Below is a small trained network, with its code and all its weights. Each question gives an input and a class and asks what happens when units are switched off, that is, made to give their printed mean instead of their output.

import numpy as np


def w(rows, s, z=0):
    codes = np.array(rows[::2]) - 128.0
    scale = np.full(codes.shape[1], s)
    scale[-1] = z or s
    return codes * scale


def f(y):
    return np.maximum(y, 0)


def log_softmax(a):
    a = a - a.max(-1, keepdims=True)
    return a - np.log(np.exp(a).sum(-1, keepdims=True))


def net(x, mask):
    res = np.array(x, float).reshape(1, 3) / 4 @ E
    y = f(res @ A[0][:, :-1].T + A[0][:, -1])
    res = res + np.where(mask, y, B[0][:, -1]) @ B[0][:, :-1]
    return log_softmax(res[-1] @ U[:, :-1].T + U[:, -1])


A, B = {}, {}
E = w([
[254,137,169,175,125,145,209,48,57,202],'x0',
[151,39,83,133,128,60,82,172,108,237],'x1',
[196,215,99,207,197,93,143,199,179,142],'x2',
],0.008)
A[0] = w([
[70,21,175,60,65,220,110,39,75,110,103],'neuron 0',
[100,205,204,117,142,191,153,16,141,62,106],'neuron 1',
[162,69,110,108,114,65,100,172,85,208,225],'neuron 2',
[150,155,161,163,187,140,170,44,30,233,42],'neuron 3',
[64,127,69,68,118,116,61,184,220,67,41],'neuron 4',
[70,87,148,93,137,136,160,94,94,140,253],'neuron 5',
[79,44,143,61,14,152,91,15,93,92,45],'neuron 6',
[90,73,158,48,79,133,84,86,56,93,69],'neuron 7',
[57,116,93,65,151,113,62,219,138,78,35],'neuron 8',
[116,102,126,154,119,117,106,118,141,109,253],'neuron 9',
[121,48,95,136,115,48,82,219,94,253,49],'neuron 10',
[169,235,108,173,220,32,89,178,162,128,30],'neuron 11',
[91,47,144,42,46,185,105,52,26,94,65],'neuron 12',
[92,147,186,101,152,136,157,106,142,63,87],'neuron 13',
[118,207,154,141,127,216,172,106,181,54,47],'neuron 14',
[104,196,182,86,133,167,161,156,154,47,91],'neuron 15',
[218,76,159,181,153,175,236,55,79,175,61],'neuron 16',
[212,125,162,193,109,150,188,52,70,175,172],'neuron 17',
[25,149,90,143,160,95,96,178,187,81,186],'neuron 18',
[175,142,80,188,166,139,167,195,154,96,252],'neuron 19',
[179,231,80,203,194,90,148,200,162,90,46],'neuron 20',
[89,66,172,76,35,161,101,59,109,148,238],'neuron 21',
[73,133,74,77,87,114,59,114,203,95,225],'neuron 22',
[146,32,37,119,148,30,93,129,74,193,144],'neuron 23',
[16,97,85,88,137,131,50,213,187,85,100],'neuron 24',
[154,172,97,187,225,164,125,181,169,151,245],'neuron 25',
[123,236,184,72,88,235,165,109,183,57,56],'neuron 26',
[230,126,206,156,107,144,206,17,1,185,88],'neuron 27',
[142,15,60,109,110,123,46,180,124,224,67],'neuron 28',
[61,189,179,126,172,181,170,67,104,62,226],'neuron 29',
],0.0063,0.0059)
B[0] = w([
[190,168,190,196,245,158,64,172,157,208,229],'neuron 0',
[69,201,98,36,132,25,109,55,156,121,223],'neuron 1',
[54,176,88,73,93,88,59,63,66,55,220],'neuron 2',
[79,147,199,60,89,149,183,190,255,175,188],'neuron 3',
[132,135,190,74,74,171,209,181,239,163,204],'neuron 4',
[177,121,204,178,127,186,41,51,26,55,218],'neuron 5',
[193,195,166,152,243,120,64,198,161,236,209],'neuron 6',
[217,194,152,180,196,133,68,210,156,236,187],'neuron 7',
[93,107,194,86,91,159,234,223,229,157,191],'neuron 8',
[121,112,195,159,54,216,109,67,63,29,210],'neuron 9',
[55,242,49,28,180,27,79,50,214,162,192],'neuron 10',
[231,158,156,191,226,161,82,198,169,251,190],'neuron 11',
[186,164,179,172,236,142,72,208,150,236,213],'neuron 12',
[70,177,106,63,99,81,123,136,205,172,171],'neuron 13',
[53,230,66,97,184,42,88,77,199,211,194],'neuron 14',
[51,186,124,68,146,89,92,104,170,145,194],'neuron 15',
[101,101,206,56,95,156,186,184,245,127,211],'neuron 16',
[128,117,218,96,58,170,173,167,186,78,240],'neuron 17',
[164,115,190,112,81,184,168,162,169,73,235],'neuron 18',
[177,110,202,188,173,219,41,72,21,120,238],'neuron 19',
[186,183,169,179,240,138,40,148,125,247,201],'neuron 20',
[186,130,189,202,177,217,43,93,52,111,242],'neuron 21',
[125,106,212,119,73,203,149,135,134,51,240],'neuron 22',
[66,215,85,77,115,74,74,54,150,114,206],'neuron 23',
[117,107,207,81,96,198,222,184,206,99,234],'neuron 24',
[164,110,187,215,193,215,45,110,59,107,244],'neuron 25',
[27,210,51,61,158,35,77,78,178,207,213],'neuron 26',
[109,106,196,70,43,193,199,205,246,102,244],'neuron 27',
[21,231,66,58,128,50,81,56,180,153,188],'neuron 28',
[68,173,102,101,111,47,101,27,60,57,255],'neuron 29',
],0.0063,0.0089)
U = w([
[212,137,168,193,240,161,67,196,132,216,50],'0',
[97,95,186,49,40,182,230,217,224,100,53],'1',
[21,174,83,32,140,25,93,29,163,150,77],'2',
[158,83,175,175,76,208,80,46,38,29,233],'3',
[153,52,33,168,19,53,204,225,29,149,3],'4',
[177,3,21,192,41,10,255,231,63,91,3],'5',
],0.0081,0.006)

Each question gives the input, the list of numbers given to net, and the class t.
The units are the neurons (one row each of A and B). Each row of codes is followed by its name. A weight is (code - 128) times the scale printed after its matrix; where a second scale follows, it is the last column's (A, B and U).
mask holds one flag per neuron, in row order. A switched-off neuron (its flag False) gives its mean, the last column of its row in B, instead of its output. The means were averaged over made-up inputs and are rounded, as every weight is.
A unit's drop is (log p(t) with every unit on - log p(t) with that unit switched off) / (log p(t) with every unit on - log p(t) with every unit switched off).
The circuit of an input: a set's keep is (log p(t) with only the set's units on - log p(t) with every unit switched off) / (log p(t) with every unit on - log p(t) with every unit switched off). Starting from the 12 units with the biggest drops (on a tie, the unit counted first), units are removed one at a time, each time the one whose removal leaves the highest keep (on an exact tie, the one counted first), for as long as the keep stays at least 0.8.
circuit, biggest first: the units of the circuit, biggest drop first
unit that matters most: the unit with the biggest drop
k most important neurons: the k neurons with the biggest drops, biggest first
drop of u: that unit's drop, to one decimal
input [7,3,-8], class 0: unit that matters most -> neuron 0
input [-2,-6,-5], class 2: 3 most important neurons -> (neuron 1; neuron 29; neuron 26)
input [2,3,-1], class 3: 3 most important neurons -> (neuron 26; neuron 1; neuron 14)
input [8,-8,3], class 1: 3 most important neurons -> (neuron 27; neuron 17; neuron 16)
input [7,-8,-3], class 2: 4 most important neurons -> (neuron 1; neuron 26; neuron 29; neuron 14)
input [-6,6,1], class 1: 2 most important neurons -> (neuron 24; neuron 8)
input [-4,4,-4], class 0: 2 most important neurons -> (neuron 27; neuron 21)
input [-1,3,-1], class 3: 3 most important neurons -> (neuron 26; neuron 1; neuron 14)
input [7,-5,-8], class 0: 3 most important neurons -> (neuron 0; neuron 12; neuron 6)
input [0,-5,-4], class 2: 2 most important neurons -> (neuron 1; neuron 29)
input [2,-1,-3], class 3: drop of neuron 20 -> 0.4
input [8,-3,-5], class 1: drop of neuron 27 -> 0.4
input [-1,-5,0], class 2: drop of neuron 29 -> 0.0
input [4,2,-2], class 1: circuit, biggest first -> (neuron 27)
input [-2,3,1], class 3: drop of neuron 14 -> 0.1
